Below is a small trained network, with its code and all its weights. Each question gives an input and a class and asks what happens when units are switched off, that is, made to give their printed mean instead of their output.

import numpy as np


def w(rows, s, z=0):
    codes = np.array(rows[::2]) - 128.0
    scale = np.full(codes.shape[1], s)
    scale[-1] = z or s
    return codes * scale


def f(y):
    return np.maximum(y, 0)


def log_softmax(a):
    a = a - a.max(-1, keepdims=True)
    return a - np.log(np.exp(a).sum(-1, keepdims=True))


def net(x, mask):
    res = np.array(x, float).reshape(1, 4) / 4 @ E
    y = f(res @ A[0][:, :-1].T + A[0][:, -1])
    res = res + np.where(mask, y, B[0][:, -1]) @ B[0][:, :-1]
    return log_softmax(res[-1] @ U[:, :-1].T + U[:, -1])


A, B = {}, {}
E = w([
[237,8,64,122,209,3,89,145,197,8],'x0',
[205,171,175,76,183,89,184,80,151,206],'x1',
[128,115,112,114,85,149,56,13,193,126],'x2',
[34,140,48,88,198,138,212,81,126,111],'x3',
],0.006)
A[0] = w([
[124,138,139,128,137,146,183,250,92,165,83],'N0',
[50,118,123,141,71,178,87,174,102,95,97],'N1',
[192,152,176,97,151,128,188,75,124,223,94],'N2',
[89,162,166,134,77,179,129,125,101,203,90],'N3',
[119,125,121,122,78,168,64,4,151,153,97],'N4',
[60,136,107,122,146,157,183,85,118,140,107],'N5',
[182,134,190,147,63,152,72,174,118,179,95],'N6',
[114,124,137,134,120,139,126,128,115,152,254],'N7',
],0.016,0.0076)
B[0] = w([
[116,142,199,165,139,72,156,131,90,132,206],'N0',
[107,121,91,208,115,137,89,130,137,151,219],'N1',
[95,124,85,209,105,142,85,143,132,125,217],'N2',
[186,55,144,89,137,111,92,114,146,138,253],'N3',
[117,153,190,166,145,75,171,156,86,124,212],'N4',
[107,113,85,93,170,115,143,94,118,124,206],'N5',
[82,129,70,90,177,123,164,88,118,119,207],'N6',
[159,250,106,94,82,164,172,191,169,29,206],'N7',
],0.024,0.014)
U = w([
[120,151,218,146,131,103,169,149,96,139,107],'0',
[248,62,115,106,152,91,81,135,157,93,185],'1',
[91,136,94,181,90,160,74,144,137,146,90],'2',
[71,145,82,66,163,149,172,73,116,134,124],'3',
[173,192,144,84,70,187,150,171,161,108,253],'4',
[142,122,160,97,110,178,123,114,131,178,73],'5',
[136,114,164,87,99,167,120,114,130,166,69],'6',
],0.013,0.0048)

Each question gives the input, the list of numbers given to net, and the class t.
The units are the neurons (one row each of A and B). Each row of codes is followed by its name. A weight is (code - 128) times the scale printed after its matrix; where a second scale follows, it is the last column's (A, B and U).
mask holds one flag per neuron, in row order. A switched-off neuron (its flag False) gives its mean, the last column of its row in B, instead of its output. The means were averaged over made-up inputs and are rounded, as every weight is.
A unit's drop is (log p(t) with every unit on - log p(t) with that unit switched off) / (log p(t) with every unit on - log p(t) with every unit switched off).
The circuit of an input: a set's keep is (log p(t) with only the set's units on - log p(t) with every unit switched off) / (log p(t) with every unit on - log p(t) with every unit switched off). Starting from all 8 units, units are removed one at a time, each time the one whose removal leaves the highest keep (on an exact tie, the one counted first), for as long as the keep stays at least 0.8.
circuit, biggest first: the units of the circuit, biggest drop first
unit that matters most: the unit with the biggest drop
k most important neurons: the k neurons with the biggest drops, biggest first
drop of u: that unit's drop, to one decimal
input [2,-3,-7,7], class 0: circuit, biggest first => (N0)
input [-1,3,-3,2], class 4: circuit, biggest first => (N1, N4, N6, N3)
input [4,0,-4,-5], class 3: 3 most important neurons => (N3, N4, N7)
input [-5,-2,-2,-5], class 1: 2 most important neurons => (N3, N5)
input [6,-2,-6,6], class 0: circuit, biggest first => (N3, N6)
input [-5,-3,3,-1], class 1: 2 most important neurons => (N3, N0)
input [3,8,-2,8], class 2: 2 most important neurons => (N2, N6)
input [7,3,7,-7], class 0: 3 most important neurons => (N3, N4, N5)
input [-4,-2,-2,-1], class 1: 2 most important neurons => (N3, N4)
input [-1,-2,3,3], class 4: circuit, biggest first => (N6, N0, N2, N3)
input [4,-6,-1,-6], class 2: 2 most important neurons => (N3, N5)
input [4,7,5,-3], class 2: 3 most important neurons => (N3, N2, N0)
input [-3,-7,4,-8], class 3: 2 most important neurons => (N6, N2)
input [7,8,7,5], class 2: circuit, biggest first => (N3, N2)
input [-6,8,-6,-8], class 2: 3 most important neurons => (N2, N5, N4)
input [6,4,-5,7], class 3: circuit, biggest first => (N3)
input [-2,5,-5,-6], class 3: 2 most important neurons => (N6, N4)
input [2,4,4,-2], class 0: 2 most important neurons => (N3, N1)
input [-1,-2,1,-4], class 3: 2 most important neurons => (N6, N2)
input [-2,2,1,2], class 4: circuit, biggest first => (N6, N1, N0)
input [-2,-1,5,3], class 0: 2 most important neurons => (N4, N6)
input [-3,7,7,6], class 0: 3 most important neurons => (N4, N1, N6)
input [0,-2,3,-1], class 4: unit that matters most => N0
input [7,-6,-7,1], class 0: circuit, biggest first => (N3, N2)
input [-7,5,-2,5], class 1: drop of N3 => 1.4
input [1,4,-2,3], class 2: drop of N2 => 0.4
input [4,3,-3,6], class 3: drop of N3 => 7.4
input [-6,-5,7,3], class 0: drop of N0 => 0.0
